Below are the code and all the weights of a small trained network. Each question names an input and a class and asks about switching units off, where a switched-off unit gives its printed mean instead of its output.

import numpy as np


def w(rows, s, z=0):
    codes = np.array(rows[::2]) - 128.0
    scale = np.full(codes.shape[1], s)
    scale[-1] = z or s
    return codes * scale


def norm(h):
    return h / np.sqrt((h * h).mean(-1, keepdims=True) + 1e-5)


def f(y):
    return np.maximum(y, 0)


def log_softmax(a):
    a = a - a.max(-1, keepdims=True)
    return a - np.log(np.exp(a).sum(-1, keepdims=True))


def net(x, mask):
    res = np.array(x, float).reshape(1, 5) / 4 @ E
    u = 0
    for l in range(3):
        y = f(norm(res) @ A[l][:, :-1].T + A[l][:, -1])
        res = res + np.where(mask[u : u + 5], y, B[l][:, -1]) @ B[l][:, :-1]
        u += 5
    return log_softmax(norm(res)[-1] @ U[:, :-1].T + U[:, -1])


A, B = {}, {}
E = w([
[184,100,45,81,80,129],'x0',
[189,139,102,196,65,198],'x1',
[94,196,83,109,138,98],'x2',
[2,60,128,150,136,171],'x3',
[56,115,161,160,39,64],'x4',
],0.008)
A[0] = w([
[157,147,121,203,194,106,178],'L0N1',
[189,61,121,123,135,196,111],'L0N2',
[115,128,1,111,129,109,106],'L0N3',
[171,161,136,145,235,164,3],'L0N4',
[169,117,86,77,100,102,98],'L0N5',
],0.0095,0.0037)
B[0] = w([
[171,175,122,95,159,91,231],'L0N1',
[118,135,175,153,166,77,252],'L0N2',
[137,80,134,98,93,177,239],'L0N3',
[61,126,157,115,113,245,224],'L0N4',
[146,124,107,149,121,113,217],'L0N5',
],0.012,0.004)
A[1] = w([
[1,51,145,162,201,77,184],'L1N1',
[146,55,172,131,70,128,98],'L1N2',
[79,57,117,170,111,50,5],'L1N3',
[72,99,40,107,252,201,184],'L1N4',
[182,32,85,118,149,110,28],'L1N5',
],0.0066,0.0022)
B[1] = w([
[123,119,112,162,3,85,253],'L1N1',
[135,128,125,172,173,130,169],'L1N2',
[140,105,207,113,18,133,164],'L1N3',
[115,176,103,95,188,184,229],'L1N4',
[107,118,142,158,81,136,163],'L1N5',
],0.012,0.0059)
A[2] = w([
[66,255,71,90,101,23,1],'L2N1',
[233,154,99,115,89,111,98],'L2N2',
[24,106,43,83,71,175,175],'L2N3',
[216,141,51,191,74,174,149],'L2N4',
[127,144,71,118,54,85,94],'L2N5',
],0.0082,0.00087)
B[2] = w([
[110,129,115,225,159,120,199],'L2N1',
[213,49,35,86,150,155,214],'L2N2',
[247,104,126,64,121,103,254],'L2N3',
[201,103,86,80,181,71,230],'L2N4',
[89,120,139,106,172,195,219],'L2N5',
],0.012,0.0055)
U = w([
[106,181,132,199,152,61,40],'0',
[92,92,160,123,6,64,59],'1',
[227,54,69,13,116,90,248],'2',
[127,225,168,45,202,215,51],'3',
],0.014,0.0018)

Each question gives the input, the list of numbers given to net, and the class t.
The units are the neurons (one row each of A and B). Each row of codes is followed by its name. A weight is (code - 128) times the scale printed after its matrix; where a second scale follows, it is the last column's (A, B and U).
mask holds one flag per neuron, layer by layer. A switched-off neuron (its flag False) gives its mean, the last column of its row in B, instead of its output. The means were averaged over made-up inputs and are rounded, as every weight is.
A unit's drop is (log p(t) with every unit on - log p(t) with that unit switched off) / (log p(t) with every unit on - log p(t) with every unit switched off).
The circuit of an input: a set's keep is (log p(t) with only the set's units on - log p(t) with every unit switched off) / (log p(t) with every unit on - log p(t) with every unit switched off). Starting from the 12 units with the biggest drops (on a tie, the unit counted first), units are removed one at a time, each time the one whose removal leaves the highest keep (on an exact tie, the one counted first), for as long as the keep stays at least 0.8.
units of the circuit, in order: the units of the circuit, biggest drop first
k most important neurons: the k neurons with the biggest drops, biggest first
top k neurons in layer l: the k neurons of layer l with the biggest drops, biggest first
drop when u is switched off: that unit's drop, to one decimal
input [-8,1,-6,3,-1], class 1: 2 most important neurons -> [L1N1; L2N1]
input [-4,-4,2,-7,7], class 0: units of the circuit, in order -> [L2N1]
input [3,-5,2,1,-6], class 3: 2 most important neurons -> [L1N4; L1N1]
input [0,-5,-1,-8,7], class 0: 3 most important neurons -> [L2N1; L2N3; L0N3]
input [6,1,-4,8,1], class 1: 2 most important neurons -> [L0N2; L1N3]
input [-1,3,-4,-5,-6], class 3: 2 most important neurons -> [L0N4; L1N1]
input [4,-8,4,7,2], class 1: top 2 neurons in layer 1 -> [L1N1; L1N3]
input [3,-3,-2,-2,6], class 1: top 2 neurons in layer 2 -> [L2N3; L2N4]
input [1,-5,0,-4,7], class 1: 2 most important neurons -> [L1N3; L0N1]
input [-6,7,0,-5,-6], class 3: 3 most important neurons -> [L0N4; L1N1; L2N3]
input [-3,-5,4,0,4], class 1: 3 most important neurons -> [L1N1; L0N1; L1N3]
input [-1,7,-6,1,-1], class 0: top 2 neurons in layer 2 -> [L2N3; L2N2]
input [-1,6,2,-5,-8], class 3: 3 most important neurons -> [L0N4; L1N1; L2N3]
input [-6,-8,-2,-7,3], class 0: most important neuron -> [L2N1]
input [8,-3,-7,6,1], class 1: top 2 neurons in layer 0 -> [L0N2; L0N4]
input [2,-4,-7,6,-4], class 1: top 2 neurons in layer 0 -> [L0N2; L0N4]
input [1,-8,-5,6,0], class 1: top 2 neurons in layer 0 -> [L0N4; L0N3]
input [-8,-4,-1,4,-1], class 1: top 2 neurons in layer 1 -> [L1N1; L1N2]
input [-4,-7,1,-7,1], class 0: drop when L2N1 is switched off -> 0.3
input [2,-2,-1,-3,-6], class 3: top neuron in layer 0 -> [L0N4]
input [-5,2,-1,-3,-1], class 3: drop when L0N4 is switched off -> 0.4
input [-2,-7,4,7,0], class 1: drop when L2N2 is switched off -> 0.2
